Here is a tiny trained network, its code and every weight. The questions are about switching its units off for an input and a class, where a switched-off unit gives its printed mean instead of its output.

import numpy as np


def w(rows, s, z=0):
    codes = np.array(rows[::2]) - 128.0
    scale = np.full(codes.shape[1], s)
    scale[-1] = z or s
    return codes * scale


def norm(h):
    return h / np.sqrt((h * h).mean(-1, keepdims=True) + 1e-5)


def f(y):
    return y / 2 * (1 + np.tanh(0.7978845608 * (y + 0.044715 * y**3)))


def log_softmax(a):
    a = a - a.max(-1, keepdims=True)
    return a - np.log(np.exp(a).sum(-1, keepdims=True))


def net(x, mask):
    res = np.array(x, float).reshape(1, 7) / 4 @ E
    u = 0
    for l in range(2):
        y = f(norm(res) @ A[l][:, :-1].T + A[l][:, -1])
        res = res + np.where(mask[u : u + 12], y, B[l][:, -1]) @ B[l][:, :-1]
        u += 12
    return log_softmax(norm(res)[-1] @ U[:, :-1].T + U[:, -1])


A, B = {}, {}
E = w([
[89,123,118,87,158,1,165],'x0',
[164,114,119,168,167,93,70],'x1',
[174,58,189,156,170,95,168],'x2',
[117,149,149,114,157,99,78],'x3',
[179,121,48,171,173,128,157],'x4',
[149,185,125,159,171,125,172],'x5',
[109,140,68,110,161,200,67],'x6',
],0.0089)
A[0] = w([
[207,78,98,116,125,115,128,66],'L0N1',
[115,86,92,100,159,175,48,102],'L0N2',
[134,190,186,99,188,41,92,241],'L0N3',
[217,178,95,134,159,101,184,8],'L0N4',
[119,142,53,105,120,62,153,48],'L0N5',
[74,210,77,153,149,178,110,146],'L0N6',
[39,203,173,85,114,100,83,22],'L0N7',
[175,121,187,254,111,130,177,59],'L0N8',
[167,97,76,142,144,229,199,132],'L0N9',
[95,161,151,77,89,153,107,97],'L0N10',
[139,189,130,126,149,120,156,128],'L0N11',
[167,138,159,157,160,85,118,244],'L0N12',
],0.0083,0.0016)
B[0] = w([
[134,188,137,58,76,59,173,161],'L0N1',
[1,97,168,143,187,202,122,205],'L0N2',
[110,135,112,112,42,182,107,252],'L0N3',
[145,201,82,149,116,150,128,184],'L0N4',
[103,75,63,215,98,79,89,175],'L0N5',
[162,35,198,112,132,64,127,216],'L0N6',
[189,214,136,90,64,184,100,205],'L0N7',
[120,187,198,199,124,159,114,214],'L0N8',
[197,114,91,91,203,79,187,238],'L0N9',
[166,182,141,99,138,100,87,170],'L0N10',
[88,120,130,121,118,184,176,144],'L0N11',
[69,103,216,137,129,135,167,202],'L0N12',
],0.0077,0.0045)
A[1] = w([
[132,134,202,56,61,71,80,178],'L1N1',
[31,138,10,142,79,17,100,36],'L1N2',
[173,182,167,84,50,136,67,83],'L1N3',
[94,111,140,167,41,160,203,189],'L1N4',
[174,147,27,101,122,142,229,31],'L1N5',
[120,109,89,114,166,188,118,108],'L1N6',
[57,66,126,197,19,126,130,197],'L1N7',
[104,108,190,126,156,206,64,91],'L1N8',
[88,72,213,115,127,100,137,5],'L1N9',
[100,115,139,64,192,166,2,169],'L1N10',
[222,64,146,188,162,96,143,178],'L1N11',
[124,214,158,195,144,140,198,54],'L1N12',
],0.0086,0.0021)
B[1] = w([
[96,115,132,97,40,103,249,251],'L1N1',
[125,221,65,185,97,88,16,216],'L1N2',
[77,203,83,145,114,107,218,217],'L1N3',
[136,118,123,173,198,101,52,191],'L1N4',
[216,2,14,103,152,100,160,194],'L1N5',
[160,33,120,105,140,84,78,163],'L1N6',
[173,75,158,105,197,41,95,205],'L1N7',
[128,145,68,140,190,147,108,217],'L1N8',
[155,80,136,105,182,67,125,167],'L1N9',
[80,103,140,27,121,227,113,255],'L1N10',
[85,177,180,123,79,149,151,224],'L1N11',
[156,93,149,184,133,193,54,189],'L1N12',
],0.008,0.0057)
U = w([
[207,58,68,148,176,145,181,150],'0',
[57,89,123,45,184,244,54,126],'1',
[103,194,51,180,112,27,31,97],'2',
[38,246,147,55,25,152,168,251],'3',
[162,191,236,249,173,204,134,150],'4',
[90,72,227,121,113,17,168,14],'5',
],0.014,0.0022)

Each question gives the input, the list of numbers given to net, and the class t.
The units are the neurons (one row each of A and B). Each row of codes is followed by its name. A weight is (code - 128) times the scale printed after its matrix; where a second scale follows, it is the last column's (A, B and U).
mask holds one flag per neuron, layer by layer. A switched-off neuron (its flag False) gives its mean, the last column of its row in B, instead of its output. The means were averaged over made-up inputs and are rounded, as every weight is.
A unit's drop is (log p(t) with every unit on - log p(t) with that unit switched off) / (log p(t) with every unit on - log p(t) with every unit switched off).
The circuit of an input: a set's keep is (log p(t) with only the set's units on - log p(t) with every unit switched off) / (log p(t) with every unit on - log p(t) with every unit switched off). Starting from the 12 units with the biggest drops (on a tie, the unit counted first), units are removed one at a time, each time the one whose removal leaves the highest keep (on an exact tie, the one counted first), for as long as the keep stays at least 0.8.
units of the circuit, in order: the units of the circuit, biggest drop first
most important unit: the unit with the biggest drop
k most important neurons: the k neurons with the biggest drops, biggest first
top k neurons in layer l: the k neurons of layer l with the biggest drops, biggest first
drop when u is switched off: that unit's drop, to one decimal
input [5,7,6,1,3,0,4], class 2: units of the circuit, in order : (L0N6 L0N3 L0N9)
input [8,-7,-3,-8,7,-7,-1], class 2: most important unit : L1N2
input [-4,-8,0,-5,1,-1,7], class 0: units of the circuit, in order : (L0N9 L1N5)
input [-7,-4,-2,6,-2,5,-5], class 4: top 3 neurons in layer 1 : (L1N12 L1N10 L1N11)
input [3,0,-8,-5,4,6,-3], class 2: 2 most important neurons : (L1N2 L0N5)
input [-8,-8,3,-7,-7,2,4], class 0: 2 most important neurons : (L0N9 L1N10)
input [-7,0,-6,-6,3,-3,1], class 0: units of the circuit, in order : (L0N9 L1N5)
input [6,4,-3,-2,-7,4,-5], class 3: 2 most important neurons : (L0N7 L1N1)
input [-8,6,7,-8,7,2,-3], class 4: 2 most important neurons : (L0N8 L1N11)
input [7,3,6,3,-5,8,8], class 3: 3 most important neurons : (L0N3 L0N2 L1N1)
input [0,1,1,-1,-8,-8,-4], class 3: units of the circuit, in order : (L0N7 L1N3)
input [6,5,-8,3,1,-1,6], class 1: 2 most important neurons : (L1N10 L0N2)
input [7,-6,1,-8,2,-6,-6], class 2: top 2 neurons in layer 0 : (L0N5 L0N6)
input [-3,-5,3,6,1,1,-8], class 4: units of the circuit, in order : (L0N8)
input [1,-2,1,3,-8,-1,7], class 3: 4 most important neurons : (L0N7 L1N3 L1N1 L0N10)
input [4,8,-4,4,-3,-8,-6], class 3: 2 most important neurons : (L1N1 L0N7)
input [7,7,4,8,6,0,-6], class 2: 2 most important neurons : (L1N2 L0N6)
input [1,-1,-2,-1,3,-1,1], class 2: 2 most important neurons : (L0N5 L1N2)
input [7,7,5,0,5,6,1], class 2: 3 most important neurons : (L0N5 L1N2 L0N3)
input [-8,-2,-3,-8,-7,-1,2], class 1: most important unit : L0N1
input [2,3,-4,-7,2,6,2], class 0: 2 most important neurons : (L1N5 L0N9)
input [-4,5,2,-2,6,1,-4], class 4: drop when L0N8 is switched off : 0.9
input [5,3,8,2,5,8,-8], class 4: drop when L0N4 is switched off : 0.1
input [6,3,1,-8,4,-8,6], class 2: drop when L1N2 is switched off : 0.5
